Here is a tiny trained network, its code and every weight. The questions are about switching its units off for an input and a class, where a switched-off unit gives its printed mean instead of its output.

import numpy as np


def w(rows, s, z=0):
    codes = np.array(rows[::2]) - 128.0
    scale = np.full(codes.shape[1], s)
    scale[-1] = z or s
    return codes * scale


def norm(h):
    return h / np.sqrt((h * h).mean(-1, keepdims=True) + 1e-5)


def f(y):
    return y / 2 * (1 + np.tanh(0.7978845608 * (y + 0.044715 * y**3)))


def log_softmax(a):
    a = a - a.max(-1, keepdims=True)
    return a - np.log(np.exp(a).sum(-1, keepdims=True))


def net(x, mask):
    res = np.array(x, float).reshape(1, 7) / 4 @ E
    u = 0
    for l in range(3):
        y = f(norm(res) @ A[l][:, :-1].T + A[l][:, -1])
        res = res + np.where(mask[u : u + 5], y, B[l][:, -1]) @ B[l][:, :-1]
        u += 5
    return log_softmax(norm(res)[-1] @ U[:, :-1].T + U[:, -1])


A, B = {}, {}
E = w([
[135,106,115,132,126,152,109],'x0',
[132,160,85,135,93,248,216],'x1',
[127,127,136,128,128,121,130],'x2',
[27,185,202,183,81,156,92],'x3',
[80,97,127,101,183,165,141],'x4',
[131,129,127,126,130,134,122],'x5',
[155,138,128,192,179,132,141],'x6',
],0.016)
A[0] = w([
[120,106,115,185,166,134,132,22],'0.n1',
[43,146,122,73,210,132,194,44],'0.n2',
[71,117,104,21,79,124,111,3],'0.n3',
[110,75,123,102,205,186,8,162],'0.n4',
[121,135,109,221,203,111,149,15],'0.n5',
],0.017,0.0066)
B[0] = w([
[163,44,146,100,120,203,63,135],'0.n1',
[102,67,171,181,105,78,243,210],'0.n2',
[208,118,219,43,122,222,38,193],'0.n3',
[80,146,168,139,136,73,226,255],'0.n4',
[180,128,228,2,110,202,40,180],'0.n5',
],0.015,0.0071)
A[1] = w([
[146,119,171,57,93,129,88,48],'1.n1',
[248,175,113,184,21,95,52,81],'1.n2',
[170,146,171,201,250,173,118,2],'1.n3',
[51,121,111,166,134,154,60,46],'1.n4',
[171,127,159,217,203,155,118,44],'1.n5',
],0.018,0.0067)
B[1] = w([
[206,120,171,185,238,195,93,225],'1.n1',
[32,41,187,87,142,114,255,254],'1.n2',
[167,87,163,19,51,210,52,147],'1.n3',
[97,219,128,132,143,134,95,142],'1.n4',
[122,67,142,57,67,147,78,138],'1.n5',
],0.013,0.0088)
A[2] = w([
[204,66,18,77,201,80,141,33],'2.n1',
[60,158,152,215,90,137,52,97],'2.n2',
[133,144,23,173,77,230,162,89],'2.n3',
[90,73,116,138,182,5,19,1],'2.n4',
[90,154,149,105,119,63,197,131],'2.n5',
],0.022,0.0032)
B[2] = w([
[15,148,126,180,86,183,58,211],'2.n1',
[79,98,46,131,115,147,68,170],'2.n2',
[209,181,154,88,147,5,128,187],'2.n3',
[218,214,148,79,93,116,215,177],'2.n4',
[175,101,63,175,164,148,95,250],'2.n5',
],0.022,0.015)
U = w([
[151,78,224,21,94,210,66,69],'0',
[187,210,115,107,91,59,175,91],'1',
[10,142,82,184,99,150,47,79],'2',
[146,98,131,153,147,155,114,254],'3',
[66,35,152,168,143,99,215,45],'4',
[147,106,131,150,156,131,89,227],'5',
],0.011,0.0073)

Each question gives the input, the list of numbers given to net, and the class t.
The units are the neurons (one row each of A and B). Each row of codes is followed by its name. A weight is (code - 128) times the scale printed after its matrix; where a second scale follows, it is the last column's (A, B and U).
mask holds one flag per neuron, layer by layer. A switched-off neuron (its flag False) gives its mean, the last column of its row in B, instead of its output. The means were averaged over made-up inputs and are rounded, as every weight is.
A unit's drop is (log p(t) with every unit on - log p(t) with that unit switched off) / (log p(t) with every unit on - log p(t) with every unit switched off).
The circuit of an input: a set's keep is (log p(t) with only the set's units on - log p(t) with every unit switched off) / (log p(t) with every unit on - log p(t) with every unit switched off). Starting from the 12 units with the biggest drops (on a tie, the unit counted first), units are removed one at a time, each time the one whose removal leaves the highest keep (on an exact tie, the one counted first), for as long as the keep stays at least 0.8.
units of the circuit, in order: the units of the circuit, biggest drop first
most important unit: the unit with the biggest drop
top k neurons: the k neurons with the biggest drops, biggest first
k most important neurons of layer l: the k neurons of layer l with the biggest drops, biggest first
input [-6,-2,-2,6,8,-1,-1], class 4: units of the circuit, in order : [0.n2]
input [3,1,-5,0,7,-6,-6], class 4: top 2 neurons : [0.n2; 0.n4]
input [-1,7,-8,4,7,5,2], class 1: units of the circuit, in order : [2.n3; 1.n2]
input [-5,-7,4,3,0,2,-5], class 1: top 2 neurons : [2.n4; 0.n5]
input [1,0,3,-1,-4,2,-2], class 4: units of the circuit, in order : [1.n2; 0.n4]
input [-6,-5,8,5,-8,1,-7], class 4: units of the circuit, in order : [1.n2; 2.n3; 2.n1]
input [2,-3,1,-4,7,-6,-1], class 4: top 3 neurons : [0.n4; 0.n2; 2.n3]
input [3,6,8,6,-4,-5,-7], class 0: 4 most important neurons of layer 2 : [2.n1; 2.n5; 2.n4; 2.n3]
input [-6,5,6,4,-8,4,1], class 4: 2 most important neurons of layer 0 : [0.n4; 0.n2]
input [8,6,-1,-8,-8,2,-7], class 2: top 3 neurons : [2.n1; 2.n4; 0.n5]
input [5,7,7,5,-1,7,8], class 0: units of the circuit, in order : [1.n3; 2.n5]
input [-7,2,3,4,8,2,8], class 0: top 2 neurons : [0.n5; 0.n1]
input [8,8,6,1,3,3,6], class 1: 2 most important neurons of layer 1 : [1.n2; 1.n1]
input [1,-6,7,-8,0,-6,4], class 2: 2 most important neurons of layer 2 : [2.n1; 2.n3]
input [-4,4,-5,5,7,3,1], class 4: most important unit : 0.n2
input [3,-4,1,-3,6,-1,6], class 0: top 3 neurons : [0.n5; 0.n1; 1.n2]
input [1,-5,2,5,0,-6,-6], class 0: top 2 neurons : [0.n3; 2.n5]
input [3,1,2,-5,8,7,8], class 0: top 3 neurons : [0.n5; 1.n3; 0.n1]
input [7,2,7,4,8,-5,4], class 4: top 2 neurons : [0.n2; 2.n1]
input [4,-8,2,4,8,3,1], class 1: most important unit : 2.n4
input [-4,-8,3,-8,-4,-4,4], class 1: 2 most important neurons of layer 2 : [2.n4; 2.n2]
input [-3,-3,-3,-5,6,1,-3], class 4: top 4 neurons : [0.n4; 0.n2; 2.n3; 2.n2]
